2.59 1.41 2.88 -4.45 -1.20 4.01 -2.28 0.62 2.22
-1.60 -1.25 2.14 -1.50 -2.96 -0.01 -1.93 5.04 1.94
|
-1.60 -1.25 2.14 -1.50 -2.96 -0.01 -1.93 5.04 1.94
2.59 1.41 2.88 -4.45 -1.20 4.01 -2.28 0.62 2.22

-4.84 1.95 0.03 2.63
-1.38 1.22 1.06 4.55
0.44 1.70 2.79 -3.42
-2.11 -1.78 1.17 1.87
-2.79 -1.49 2.10 3.61
1.98 2.33 -0.37 1.75
-2.77 -5.03 3.44 -0.45
4.01 0.43 0.77 -2.82
1.49 -0.40 3.80 -0.25
1.29 0.78 -5.40 -2.12
|
-2.77 -5.03 3.44 -0.45
-2.11 -1.78 1.17 1.87
-2.79 -1.49 2.10 3.61
1.49 -0.40 3.80 -0.25
4.01 0.43 0.77 -2.82
1.29 0.78 -5.40 -2.12
-1.38 1.22 1.06 4.55
0.44 1.70 2.79 -3.42
-4.84 1.95 0.03 2.63
1.98 2.33 -0.37 1.75

-1.41 -1.15 -1.32 -2.77 0.48 -0.79 4.52 2.01 -1.21 0.37 -5.07 0.42 -1.21 -1.52
-2.50 0.26 0.46 -0.68 -0.49 -0.76 -0.69 1.67 0.27 0.07 -2.55 4.74 3.25 -1.51
3.43 -0.65 -1.41 1.16 1.19 1.79 -1.05 1.03 -2.08 -0.13 -1.10 -1.97 -0.69 0.03
-0.31 1.67 0.37 -2.41 -1.25 -1.14 -1.84 0.49 0.52 0.01 0.58 0.12 0.78 0.04
-1.54 1.98 2.43 1.13 -1.36 -0.48 -0.09 0.24 -2.45 -0.78 3.45 -0.21 -2.89 -2.44
|
-1.41 -1.15 -1.32 -2.77 0.48 -0.79 4.52 2.01 -1.21 0.37 -5.07 0.42 -1.21 -1.52
3.43 -0.65 -1.41 1.16 1.19 1.79 -1.05 1.03 -2.08 -0.13 -1.10 -1.97 -0.69 0.03
-2.50 0.26 0.46 -0.68 -0.49 -0.76 -0.69 1.67 0.27 0.07 -2.55 4.74 3.25 -1.51
-0.31 1.67 0.37 -2.41 -1.25 -1.14 -1.84 0.49 0.52 0.01 0.58 0.12 0.78 0.04
-1.54 1.98 2.43 1.13 -1.36 -0.48 -0.09 0.24 -2.45 -0.78 3.45 -0.21 -2.89 -2.44

1.43 -3.87 0.25 -3.56 0.35 2.32 -2.71 2.79
1.77 -3.35 0.74 -2.68 -0.93 2.87 -1.33 1.80
1.88 -3.88 0.96 -2.22 -1.35 2.81 -1.28 1.87
1.67 -3.16 0.76 -2.84 -0.88 3.14 -1.29 1.46
1.69 -3.11 0.44 -3.18 -0.80 2.75 -1.70 1.88
1.55 -3.46 0.51 -2.67 -0.97 2.53 -2.08 1.92
1.53 -4.60 1.11 -2.74 -0.28 2.09 -1.50 1.76
1.79 -3.97 0.69 -3.23 -0.09 2.56 -1.87 2.17
1.96 -3.45 0.72 -2.60 -0.93 2.67 -1.26 1.51
1.56 -4.61 0.49 -2.93 -1.38 2.36 -1.34 1.81
1.72 -3.92 0.67 -2.78 -0.82 2.10 -1.39 1.67
|
1.56 -4.61 0.49 -2.93 -1.38 2.36 -1.34 1.81
1.53 -4.60 1.11 -2.74 -0.28 2.09 -1.50 1.76
1.79 -3.97 0.69 -3.23 -0.09 2.56 -1.87 2.17
1.72 -3.92 0.67 -2.78 -0.82 2.10 -1.39 1.67
1.88 -3.88 0.96 -2.22 -1.35 2.81 -1.28 1.87
1.43 -3.87 0.25 -3.56 0.35 2.32 -2.71 2.79
1.55 -3.46 0.51 -2.67 -0.97 2.53 -2.08 1.92
1.96 -3.45 0.72 -2.60 -0.93 2.67 -1.26 1.51
1.77 -3.35 0.74 -2.68 -0.93 2.87 -1.33 1.80
1.67 -3.16 0.76 -2.84 -0.88 3.14 -1.29 1.46
1.69 -3.11 0.44 -3.18 -0.80 2.75 -1.70 1.88

3.63 -3.14 -1.68 2.51 -3.85 3.07 3.81 -2.61
2.66 -1.91 4.08 -3.22 -1.24 -4.43 -2.06 -0.23
3.36 -0.83 -2.70 2.33 -1.55 2.48 2.89 -1.79
1.06 4.23 2.20 3.90 0.20 2.15 -0.13 -0.73
-1.25 -4.28 0.16 -2.51 1.83 0.20 1.58 4.49
-2.44 1.89 0.05 3.18 2.01 3.01 2.25 -1.65
|
-1.25 -4.28 0.16 -2.51 1.83 0.20 1.58 4.49
3.63 -3.14 -1.68 2.51 -3.85 3.07 3.81 -2.61
2.66 -1.91 4.08 -3.22 -1.24 -4.43 -2.06 -0.23
3.36 -0.83 -2.70 2.33 -1.55 2.48 2.89 -1.79
-2.44 1.89 0.05 3.18 2.01 3.01 2.25 -1.65
1.06 4.23 2.20 3.90 0.20 2.15 -0.13 -0.73

1.98 2.32
1.89 1.04
-0.03 0.12
-4.39 -4.32
1.28 0.62
4.97 4.48
2.17 2.36
-0.65 -0.84
4.33 3.93
-4.01 -3.41
-1.68 -1.49
0.02 0.40
|
-4.39 -4.32
-4.01 -3.41
-1.68 -1.49
-0.65 -0.84
-0.03 0.12
0.02 0.40
1.28 0.62
1.89 1.04
1.98 2.32
2.17 2.36
4.33 3.93
4.97 4.48

-2.35 1.44 -0.89 -5.51 -1.38 2.25
-2.20 0.13 -1.20 -2.54 1.26 2.40
0.42 -1.36 -3.72 -2.31 -1.57 -1.84
-1.09 -0.66 -2.16 -1.75 0.74 1.80
-2.82 2.88 2.21 -5.00 -1.17 3.17
|
0.42 -1.36 -3.72 -2.31 -1.57 -1.84
-1.09 -0.66 -2.16 -1.75 0.74 1.80
-2.20 0.13 -1.20 -2.54 1.26 2.40
-2.35 1.44 -0.89 -5.51 -1.38 2.25
-2.82 2.88 2.21 -5.00 -1.17 3.17

-4.53 3.70 -1.00 -3.02 0.33 -0.59 1.75 -1.84 -1.25
4.84 0.25 0.04 2.43 -2.56 2.85 1.11 1.89 -1.95
1.19 3.28 0.45 2.99 3.34 1.68 3.86 -0.16 1.50
|
4.84 0.25 0.04 2.43 -2.56 2.85 1.11 1.89 -1.95
1.19 3.28 0.45 2.99 3.34 1.68 3.86 -0.16 1.50
-4.53 3.70 -1.00 -3.02 0.33 -0.59 1.75 -1.84 -1.25
